Below is a small trained network, with its code and all its weights. Each question gives an input and a class and asks what happens when units are switched off, that is, made to give their printed mean instead of their output.

import numpy as np


def w(rows, s, z=0):
    codes = np.array(rows[::2]) - 128.0
    scale = np.full(codes.shape[1], s)
    scale[-1] = z or s
    return codes * scale


def norm(h):
    return h / np.sqrt((h * h).mean(-1, keepdims=True) + 1e-5)


def f(y):
    return y / 2 * (1 + np.tanh(0.7978845608 * (y + 0.044715 * y**3)))


def log_softmax(a):
    a = a - a.max(-1, keepdims=True)
    return a - np.log(np.exp(a).sum(-1, keepdims=True))


def net(x, mask):
    res = np.array(x, float).reshape(1, 4) / 4 @ E
    u = 0
    for l in range(2):
        y = f(norm(res) @ A[l][:, :-1].T + A[l][:, -1])
        res = res + np.where(mask[u : u + 16], y, B[l][:, -1]) @ B[l][:, :-1]
        u += 16
    return log_softmax(norm(res)[-1] @ U[:, :-1].T + U[:, -1])


A, B = {}, {}
E = w([
[71,139,214,200,50,59,138,103],'x0',
[173,123,170,127,133,134,34,122],'x1',
[116,75,255,69,188,177,178,198],'x2',
[180,32,85,70,74,12,120,187],'x3',
],0.0078)
A[0] = w([
[105,150,167,169,102,122,135,131,67],'L0N1',
[105,152,170,191,108,112,144,114,23],'L0N2',
[145,157,177,139,151,151,8,121,22],'L0N3',
[130,129,232,110,164,211,196,128,56],'L0N4',
[106,194,113,153,166,224,117,121,3],'L0N5',
[93,201,167,167,128,176,151,105,13],'L0N6',
[127,96,115,102,124,79,111,156,85],'L0N7',
[162,158,175,147,135,158,24,132,27],'L0N8',
[141,134,94,123,152,168,117,149,47],'L0N9',
[97,173,87,146,134,138,248,131,35],'L0N10',
[115,217,50,188,113,153,101,82,39],'L0N11',
[153,138,89,124,165,176,135,151,68],'L0N12',
[108,157,92,144,136,145,249,122,35],'L0N13',
[155,147,136,127,121,129,149,105,74],'L0N14',
[109,168,179,176,104,114,138,122,65],'L0N15',
[149,138,63,115,162,233,127,118,42],'L0N16',
],0.012,0.0049)
B[0] = w([
[124,161,140,87,138,106,117,97,162],'L0N1',
[103,166,162,82,129,99,118,87,170],'L0N2',
[103,25,119,105,113,164,92,90,178],'L0N3',
[132,175,97,198,142,138,62,206,254],'L0N4',
[163,135,106,158,127,165,250,74,211],'L0N5',
[170,111,138,167,134,139,250,80,202],'L0N6',
[144,143,92,178,143,160,172,84,167],'L0N7',
[102,38,118,106,105,168,98,96,172],'L0N8',
[100,157,144,100,117,100,127,108,144],'L0N9',
[112,32,130,95,85,167,65,104,197],'L0N10',
[134,181,93,201,139,141,65,226,230],'L0N11',
[122,156,160,106,130,90,103,82,166],'L0N12',
[113,32,130,96,107,167,65,98,191],'L0N13',
[101,106,132,120,147,115,145,140,118],'L0N14',
[115,165,147,78,149,96,117,85,179],'L0N15',
[115,172,163,62,161,75,119,89,206],'L0N16',
],0.025,0.0082)
A[1] = w([
[151,99,122,124,114,94,152,155,58],'L1N1',
[144,134,81,37,198,166,144,166,53],'L1N2',
[135,175,175,36,144,81,144,117,87],'L1N3',
[197,124,116,139,106,133,228,103,39],'L1N4',
[67,95,149,139,85,98,173,169,150],'L1N5',
[104,83,131,96,85,162,112,107,57],'L1N6',
[62,134,215,164,70,85,139,132,36],'L1N7',
[198,67,131,117,114,47,196,174,33],'L1N8',
[161,89,76,109,97,38,126,154,180],'L1N9',
[137,56,131,94,109,123,113,144,43],'L1N10',
[108,101,251,106,176,169,167,240,114],'L1N11',
[95,53,111,100,107,138,118,118,15],'L1N12',
[147,147,129,174,142,132,95,216,82],'L1N13',
[120,136,110,144,147,102,121,167,63],'L1N14',
[98,169,151,88,146,74,124,89,63],'L1N15',
[98,151,167,130,144,175,157,139,4],'L1N16',
],0.018,0.003)
B[1] = w([
[123,153,162,163,165,197,107,74,133],'L1N1',
[151,180,156,120,26,161,84,83,155],'L1N2',
[139,150,200,124,134,15,116,108,198],'L1N3',
[77,96,172,154,162,96,255,162,234],'L1N4',
[132,125,123,145,100,183,71,122,134],'L1N5',
[184,54,132,82,143,149,113,187,215],'L1N6',
[169,173,131,66,105,148,82,88,156],'L1N7',
[147,159,125,168,152,178,204,62,172],'L1N8',
[123,181,118,128,99,226,75,94,186],'L1N9',
[129,61,124,120,128,175,132,85,184],'L1N10',
[147,216,17,151,55,170,36,93,170],'L1N11',
[87,22,116,103,107,111,116,131,211],'L1N12',
[76,123,106,120,185,67,160,220,255],'L1N13',
[147,108,114,185,133,111,113,153,159],'L1N14',
[189,127,159,64,87,72,149,159,202],'L1N15',
[146,137,106,117,64,157,146,81,143],'L1N16',
],0.023,0.0085)
U = w([
[126,160,146,195,143,207,249,78,134],'0',
[110,200,50,176,138,128,41,231,165],'1',
[130,3,129,76,94,185,54,114,2],'2',
[177,208,208,47,94,54,93,92,233],'3',
[109,73,168,117,188,49,170,193,195],'4',
],0.012,0.00088)

Each question gives the input, the list of numbers given to net, and the class t.
The units are the neurons (one row each of A and B). Each row of codes is followed by its name. A weight is (code - 128) times the scale printed after its matrix; where a second scale follows, it is the last column's (A, B and U).
mask holds one flag per neuron, layer by layer. A switched-off neuron (its flag False) gives its mean, the last column of its row in B, instead of its output. The means were averaged over made-up inputs and are rounded, as every weight is.
A unit's drop is (log p(t) with every unit on - log p(t) with that unit switched off) / (log p(t) with every unit on - log p(t) with every unit switched off).
The circuit of an input: a set's keep is (log p(t) with only the set's units on - log p(t) with every unit switched off) / (log p(t) with every unit on - log p(t) with every unit switched off). Starting from the 12 units with the biggest drops (on a tie, the unit counted first), units are removed one at a time, each time the one whose removal leaves the highest keep (on an exact tie, the one counted first), for as long as the keep stays at least 0.8.
circuit, biggest first: the units of the circuit, biggest drop first
top k neurons: the k neurons with the biggest drops, biggest first
k most important neurons of layer l: the k neurons of layer l with the biggest drops, biggest first
drop of u: that unit's drop, to one decimal
input [-7,4,-5,-4], class 3: circuit, biggest first : (L0N16)
input [-5,1,1,-5], class 0: 2 most important neurons of layer 1 : (L1N4; L1N13)
input [-8,-4,-7,-3], class 3: top 2 neurons : (L0N16; L0N4)
input [-7,7,-7,1], class 1: top 3 neurons : (L0N11; L0N10; L0N13)
input [-7,5,2,-7], class 0: top 2 neurons : (L0N5; L0N15)
input [4,-8,5,-4], class 2: 2 most important neurons of layer 0 : (L0N10; L0N13)
input [-4,7,1,-7], class 0: 2 most important neurons of layer 0 : (L0N5; L0N6)
input [7,-2,-7,-2], class 1: top 3 neurons : (L0N11; L0N16; L0N12)
input [-2,4,4,0], class 1: top 3 neurons : (L0N4; L0N10; L0N13)
input [3,-5,-4,6], class 0: 2 most important neurons of layer 0 : (L0N4; L0N11)
input [1,-3,-1,-4], class 0: top 2 neurons : (L0N6; L0N5)
input [-4,-8,-6,-2], class 2: top 3 neurons : (L0N10; L0N13; L0N4)
input [-7,5,4,-6], class 3: top 3 neurons : (L0N16; L0N12; L0N9)
input [1,7,-8,-2], class 1: circuit, biggest first : (L0N11)
input [2,-6,4,-3], class 2: top 3 neurons : (L0N10; L0N13; L0N11)
input [-5,4,3,-6], class 0: top 2 neurons : (L0N5; L0N4)
input [7,8,-8,0], class 1: 2 most important neurons of layer 0 : (L0N11; L0N10)
input [0,-2,1,5], class 0: top 2 neurons : (L0N4; L0N11)
input [3,-8,-3,-7], class 2: 3 most important neurons of layer 0 : (L0N10; L0N13; L0N7)
input [-1,4,8,-7], class 1: circuit, biggest first : (L0N4)
input [1,-4,2,3], class 2: 2 most important neurons of layer 0 : (L0N5; L0N6)
input [3,5,-2,6], class 0: drop of L0N11 : 0.5
input [7,-6,5,1], class 3: drop of L0N2 : 0.3
input [-4,-7,-1,-3], class 2: drop of L0N10 : 0.1
